Here is a tiny trained network, its code and every weight. The questions are about switching its units off for an input and a class, where a switched-off unit gives its printed mean instead of its output.

import numpy as np


def w(rows, s, z=0):
    codes = np.array(rows[::2]) - 128.0
    scale = np.full(codes.shape[1], s)
    scale[-1] = z or s
    return codes * scale


def f(y):
    return np.maximum(y, 0)


def log_softmax(a):
    a = a - a.max(-1, keepdims=True)
    return a - np.log(np.exp(a).sum(-1, keepdims=True))


def net(x, mask):
    res = np.array(x, float).reshape(1, 6) / 4 @ E
    y = f(res @ A[0][:, :-1].T + A[0][:, -1])
    res = res + np.where(mask, y, B[0][:, -1]) @ B[0][:, :-1]
    return log_softmax(res[-1] @ U[:, :-1].T + U[:, -1])


A, B = {}, {}
E = w([
[153,206,90,166,140],'x0',
[188,148,254,155,50],'x1',
[123,119,131,120,125],'x2',
[175,159,188,21,196],'x3',
[129,125,137,131,133],'x4',
[130,135,127,133,130],'x5',
],0.0097)
A[0] = w([
[65,111,75,127,228,147],'n1',
[109,165,147,84,158,62],'n2',
[186,153,187,113,44,157],'n3',
[162,163,160,27,167,2],'n4',
[169,130,140,85,198,77],'n5',
[94,98,55,112,209,123],'n6',
[59,94,137,102,129,196],'n7',
[50,75,94,255,96,43],'n8',
],0.012,0.0012)
B[0] = w([
[254,44,197,154,20,240],'n1',
[66,66,77,63,119,176],'n2',
[163,108,222,195,15,230],'n3',
[57,149,68,83,188,234],'n4',
[78,182,36,67,182,202],'n5',
[223,138,228,200,136,238],'n6',
[161,155,144,106,124,175],'n7',
[61,201,54,29,238,254],'n8',
],0.0075,0.011)
U = w([
[246,100,195,122,127,255],'0',
[39,157,75,24,211,1],'1',
],0.012,0.00077)

Each question gives the input, the list of numbers given to net, and the class t.
The units are the neurons (one row each of A and B). Each row of codes is followed by its name. A weight is (code - 128) times the scale printed after its matrix; where a second scale follows, it is the last column's (A, B and U).
mask holds one flag per neuron, in row order. A switched-off neuron (its flag False) gives its mean, the last column of its row in B, instead of its output. The means were averaged over made-up inputs and are rounded, as every weight is.
A unit's drop is (log p(t) with every unit on - log p(t) with that unit switched off) / (log p(t) with every unit on - log p(t) with every unit switched off).
The circuit of an input: a set's keep is (log p(t) with only the set's units on - log p(t) with every unit switched off) / (log p(t) with every unit on - log p(t) with every unit switched off). Starting from all 8 units, units are removed one at a time, each time the one whose removal leaves the highest keep (on an exact tie, the one counted first), for as long as the keep stays at least 0.8.
circuit, biggest first: the units of the circuit, biggest drop first
top k neurons: the k neurons with the biggest drops, biggest first
drop of u: that unit's drop, to one decimal
input [4,5,-2,-6,-4,3], class 1: circuit, biggest first	(n8)
input [3,-6,-2,6,-3,4], class 0: top 3 neurons	(n1; n6; n8)
input [-5,4,-7,5,7,8], class 1: top 3 neurons	(n1; n4; n6)
input [3,-2,7,1,-6,7], class 0: top 2 neurons	(n8; n4)
input [3,-3,-4,-3,-1,-5], class 0: top 2 neurons	(n4; n5)
input [-8,-5,4,-5,7,2], class 0: top 4 neurons	(n1; n6; n4; n5)
input [6,3,4,-5,8,3], class 1: top 2 neurons	(n8; n1)
input [0,-8,-5,-5,-8,-6], class 0: top 2 neurons	(n1; n6)
input [-8,2,5,3,-3,0], class 1: top 3 neurons	(n1; n6; n4)
input [0,5,-5,7,0,-5], class 1: top 2 neurons	(n4; n1)
input [5,5,4,-8,8,-3], class 1: drop of n8	0.9
input [7,-5,-8,0,1,-3], class 0: drop of n5	0.0
